Below is a small trained network, with its code and all its weights. Each question gives an input and a class and asks what happens when units are switched off, that is, made to give their printed mean instead of their output.

import numpy as np


def w(rows, s, z=0):
    codes = np.array(rows[::2]) - 128.0
    scale = np.full(codes.shape[1], s)
    scale[-1] = z or s
    return codes * scale


def f(y):
    return np.maximum(y, 0)


def log_softmax(a):
    a = a - a.max(-1, keepdims=True)
    return a - np.log(np.exp(a).sum(-1, keepdims=True))


def net(x, mask):
    res = np.array(x, float).reshape(1, 5) / 4 @ E
    y = f(res @ A[0][:, :-1].T + A[0][:, -1])
    res = res + np.where(mask, y, B[0][:, -1]) @ B[0][:, :-1]
    return log_softmax(res[-1] @ U[:, :-1].T + U[:, -1])


A, B = {}, {}
E = w([
[91,83,62,98,122,154,114,163,209],'x0',
[175,52,155,124,136,142,119,10,116],'x1',
[88,106,81,172,100,53,54,163,124],'x2',
[78,62,48,119,200,122,172,89,109],'x3',
[206,153,109,121,181,75,85,202,167],'x4',
],0.012)
A[0] = w([
[31,102,107,151,132,106,124,167,75,252],'neuron 1',
[176,111,119,94,200,143,179,137,167,209],'neuron 2',
[194,150,139,131,112,68,57,183,135,147],'neuron 3',
[219,139,131,101,207,134,218,145,117,193],'neuron 4',
[55,208,136,95,104,165,178,182,137,144],'neuron 5',
[102,5,120,81,78,145,125,64,167,198],'neuron 6',
],0.013,0.0023)
B[0] = w([
[120,123,114,227,148,71,141,164,101,207],'neuron 1',
[161,126,164,108,250,163,93,239,112,191],'neuron 2',
[127,224,107,22,92,49,58,99,114,231],'neuron 3',
[82,150,107,94,244,128,213,73,117,207],'neuron 4',
[112,123,111,120,68,246,151,195,63,215],'neuron 5',
[212,39,115,172,111,187,42,74,149,255],'neuron 6',
],0.011,0.017)
U = w([
[154,85,122,132,172,131,116,186,159,91],'0',
[102,114,148,142,60,178,180,172,96,25],'1',
[139,131,162,90,254,143,197,105,135,174],'2',
[146,111,218,114,62,56,137,112,87,116],'3',
[79,120,76,151,129,97,125,206,151,44],'4',
[109,121,127,218,105,97,157,98,87,251],'5',
[170,60,120,178,109,144,106,87,139,140],'6',
[116,186,97,90,124,94,81,138,163,126],'7',
],0.011,0.0018)

Each question gives the input, the list of numbers given to net, and the class t.
The units are the neurons (one row each of A and B). Each row of codes is followed by its name. A weight is (code - 128) times the scale printed after its matrix; where a second scale follows, it is the last column's (A, B and U).
mask holds one flag per neuron, in row order. A switched-off neuron (its flag False) gives its mean, the last column of its row in B, instead of its output. The means were averaged over made-up inputs and are rounded, as every weight is.
A unit's drop is (log p(t) with every unit on - log p(t) with that unit switched off) / (log p(t) with every unit on - log p(t) with every unit switched off).
The circuit of an input: a set's keep is (log p(t) with only the set's units on - log p(t) with every unit switched off) / (log p(t) with every unit on - log p(t) with every unit switched off). Starting from all 6 units, units are removed one at a time, each time the one whose removal leaves the highest keep (on an exact tie, the one counted first), for as long as the keep stays at least 0.8.
circuit, biggest first: the units of the circuit, biggest drop first
k most important neurons: the k neurons with the biggest drops, biggest first
drop of u: that unit's drop, to one decimal
input [-6,4,2,0,3], class 3: most important neuron -> (neuron 2)
input [-5,-1,1,0,1], class 7: circuit, biggest first -> (neuron 6; neuron 1; neuron 2)
input [-5,0,-7,-6,-6], class 1: 2 most important neurons -> (neuron 5; neuron 2)
input [7,-8,4,4,-8], class 1: 2 most important neurons -> (neuron 5; neuron 3)
input [-3,5,-8,-8,-8], class 6: circuit, biggest first -> (neuron 3; neuron 6)
input [4,-5,3,1,-7], class 1: 3 most important neurons -> (neuron 5; neuron 3; neuron 4)
input [3,-6,-6,-4,6], class 2: 2 most important neurons -> (neuron 4; neuron 2)
input [1,-6,-6,1,-1], class 1: 2 most important neurons -> (neuron 5; neuron 3)
input [3,-5,8,-2,2], class 7: drop of neuron 1 -> 0.0
input [6,-6,-7,-6,-2], class 1: drop of neuron 5 -> 0.1
input [4,-6,-5,2,5], class 2: drop of neuron 4 -> 0.2
